Below are the code and all the weights of a small trained network. Each question names an input and a target symbol and asks about switching units off, where a switched-off unit gives its printed mean instead of its output.

import numpy as np


def w(rows, s, z=0):
    codes = np.array(rows[::2]) - 128.0
    scale = np.full(codes.shape[1], s)
    scale[-1] = z or s
    return codes * scale


def norm(h):
    return h / np.sqrt((h * h).mean(-1, keepdims=True) + 1e-5)


def f(y):
    return np.maximum(y, 0)


def softmax(a):
    e = np.exp(a - a.max(-1, keepdims=True))
    return e / e.sum(-1, keepdims=True)


def log_softmax(a):
    a = a - a.max(-1, keepdims=True)
    return a - np.log(np.exp(a).sum(-1, keepdims=True))


def net(x, mask):
    ids = ['βεηλμτω'.index(c) for c in x.split()]
    T = len(ids)
    res = E[ids] + P[:T]
    q, k, v = (norm(res) @ M[0].T for M in (Q, K, V))
    z = softmax(np.where(np.tri(T) > 0, q @ k.T / 2**0.5, -1e9)) @ v
    res = res + np.where(mask[0], z, O[0][:, -1]) @ O[0][:, :-1]
    y = f(norm(res) @ A[0][:, :-1].T + A[0][:, -1])
    res = res + np.where(mask[1:17], y, B[0][:, -1]) @ B[0][:, :-1]
    return log_softmax(norm(res)[-1] @ U[:, :-1].T + U[:, -1])


Q, K, V, O, A, B = {}, {}, {}, {}, {}, {}
E = w([
[179,199,104,183,169],'β',
[81,186,131,78,72],'ε',
[100,46,53,76,147],'η',
[160,187,88,208,85],'λ',
[37,9,36,27,116],'μ',
[64,62,81,20,127],'τ',
[46,235,69,130,96],'ω',
],0.012)
P = w([
[107,43,170,150,203],'0',
[83,148,196,132,101],'1',
[172,140,15,64,75],'2',
[165,87,177,140,127],'3',
[91,173,187,123,119],'4',
[169,149,12,67,75],'5',
],0.011)
Q[0] = w([
[96,238,10,100,130],'head 0',
[229,92,70,90,95],'head 0',
],0.013)
K[0] = w([
[7,118,115,202,231],'head 0',
[144,16,187,180,183],'head 0',
],0.012)
V[0] = w([
[185,142,231,76,138],'head 0',
[235,10,176,195,85],'head 0',
],0.013)
O[0] = w([
[142,178,66,6,213,61],'head 0',
[228,133,164,59,118,7],'head 0',
],0.015,0.014)
A[0] = w([
[126,200,92,142,91,93],'neuron 0',
[133,83,215,171,200,200],'neuron 1',
[154,158,2,87,117,68],'neuron 2',
[64,171,194,95,128,87],'neuron 3',
[122,168,87,70,185,103],'neuron 4',
[188,142,135,165,177,70],'neuron 5',
[141,188,97,145,85,142],'neuron 6',
[89,90,177,77,181,70],'neuron 7',
[77,91,98,93,60,163],'neuron 8',
[136,73,158,116,180,161],'neuron 9',
[105,85,117,82,157,79],'neuron 10',
[108,106,161,90,240,125],'neuron 11',
[176,75,103,18,132,255],'neuron 12',
[67,97,169,187,183,204],'neuron 13',
[184,161,88,71,115,166],'neuron 14',
[189,122,140,96,34,39],'neuron 15',
],0.015,0.0052)
B[0] = w([
[113,67,143,141,145,159],'neuron 0',
[147,191,109,113,197,170],'neuron 1',
[127,206,158,83,140,153],'neuron 2',
[216,157,57,33,139,146],'neuron 3',
[99,38,162,148,176,141],'neuron 4',
[92,123,3,146,136,137],'neuron 5',
[153,83,133,78,94,163],'neuron 6',
[145,121,135,135,61,138],'neuron 7',
[211,116,68,144,169,221],'neuron 8',
[29,100,108,62,155,144],'neuron 9',
[159,143,147,156,78,141],'neuron 10',
[160,119,131,140,50,139],'neuron 11',
[90,126,166,141,96,175],'neuron 12',
[157,158,185,110,106,253],'neuron 13',
[83,155,127,157,118,156],'neuron 14',
[116,148,151,163,206,160],'neuron 15',
],0.012,0.014)
U = w([
[97,162,213,83,178,155],'β',
[78,115,51,105,227,52],'ε',
[227,155,160,195,181,9],'η',
[179,139,228,133,17,6],'λ',
[200,7,84,168,142,33],'μ',
[183,175,73,89,87,248],'τ',
[70,101,120,203,115,211],'ω',
],0.014,0.0023)

Each question gives the input, a string of symbols that net reads in full, and the target symbol t.
The units are the heads (2 rows each of Q, K, V and O) and the neurons (one row each of A and B). Each row of codes is followed by its name. A weight is (code - 128) times the scale printed after its matrix; where a second scale follows, it is the last column's (O, A, B and U).
mask holds one flag per unit, heads first, then neurons. A switched-off unit (its flag False) gives its mean, the last column of its rows in O or B, instead of its output. The means were averaged over made-up inputs and are rounded, as every weight is.
A unit's drop is (log p(t) with every unit on - log p(t) with that unit switched off) / (log p(t) with every unit on - log p(t) with every unit switched off).
The circuit of an input: a set's keep is (log p(t) with only the set's units on - log p(t) with every unit switched off) / (log p(t) with every unit on - log p(t) with every unit switched off). Starting from the 12 units with the biggest drops (on a tie, the unit counted first), units are removed one at a time, each time the one whose removal leaves the highest keep (on an exact tie, the one counted first), for as long as the keep stays at least 0.8.
units of the circuit, in order: the units of the circuit, biggest drop first
unit that matters most: the unit with the biggest drop
top k neurons: the k neurons with the biggest drops, biggest first
drop of u: that unit's drop, to one decimal
input η ε β, target η: unit that matters most : neuron 15
input ω τ β β, target ε: units of the circuit, in order : (head 0; neuron 5; neuron 13)
input μ μ τ, target μ: units of the circuit, in order : (neuron 13; head 0)
input ω ω λ ε, target τ: units of the circuit, in order : (head 0; neuron 3)
input μ τ η, target μ: units of the circuit, in order : (neuron 13; head 0)
input ω ε β λ, target η: units of the circuit, in order : (neuron 15; head 0)
input τ λ μ β ω η, target τ: top 3 neurons : (neuron 2; neuron 8; neuron 13)
input β ε τ τ, target λ: units of the circuit, in order : (head 0; neuron 10)
input τ τ τ λ, target η: units of the circuit, in order : (head 0; neuron 15)
input λ λ ε ω ω β, target λ: top 3 neurons : (neuron 8; neuron 12; neuron 1)
input η ε λ β λ, target λ: top 2 neurons : (neuron 8; neuron 6)
input η ω τ, target η: top 2 neurons : (neuron 15; neuron 8)
input τ ε τ, target τ: top 3 neurons : (neuron 2; neuron 8; neuron 13)
input β ω λ τ, target λ: unit that matters most : neuron 12
input τ τ ω η ω ε, target τ: top 2 neurons : (neuron 2; neuron 8)
input τ λ λ, target τ: top 3 neurons : (neuron 2; neuron 6; neuron 13)
input η ω ω λ ω ω, target η: units of the circuit, in order : (head 0; neuron 15)
input τ β β, target τ: top 2 neurons : (neuron 2; neuron 6)
input η ε μ ε ω ε, target η: drop of head 0 : 1.0
input β μ ω ε ε τ, target β: drop of head 0 : 1.3
input ω ω ε μ, target μ: drop of neuron 8 : 0.2
input ε ω μ, target ε: drop of neuron 2 : 0.2
input λ ω μ, target λ: top neuron : (neuron 12)
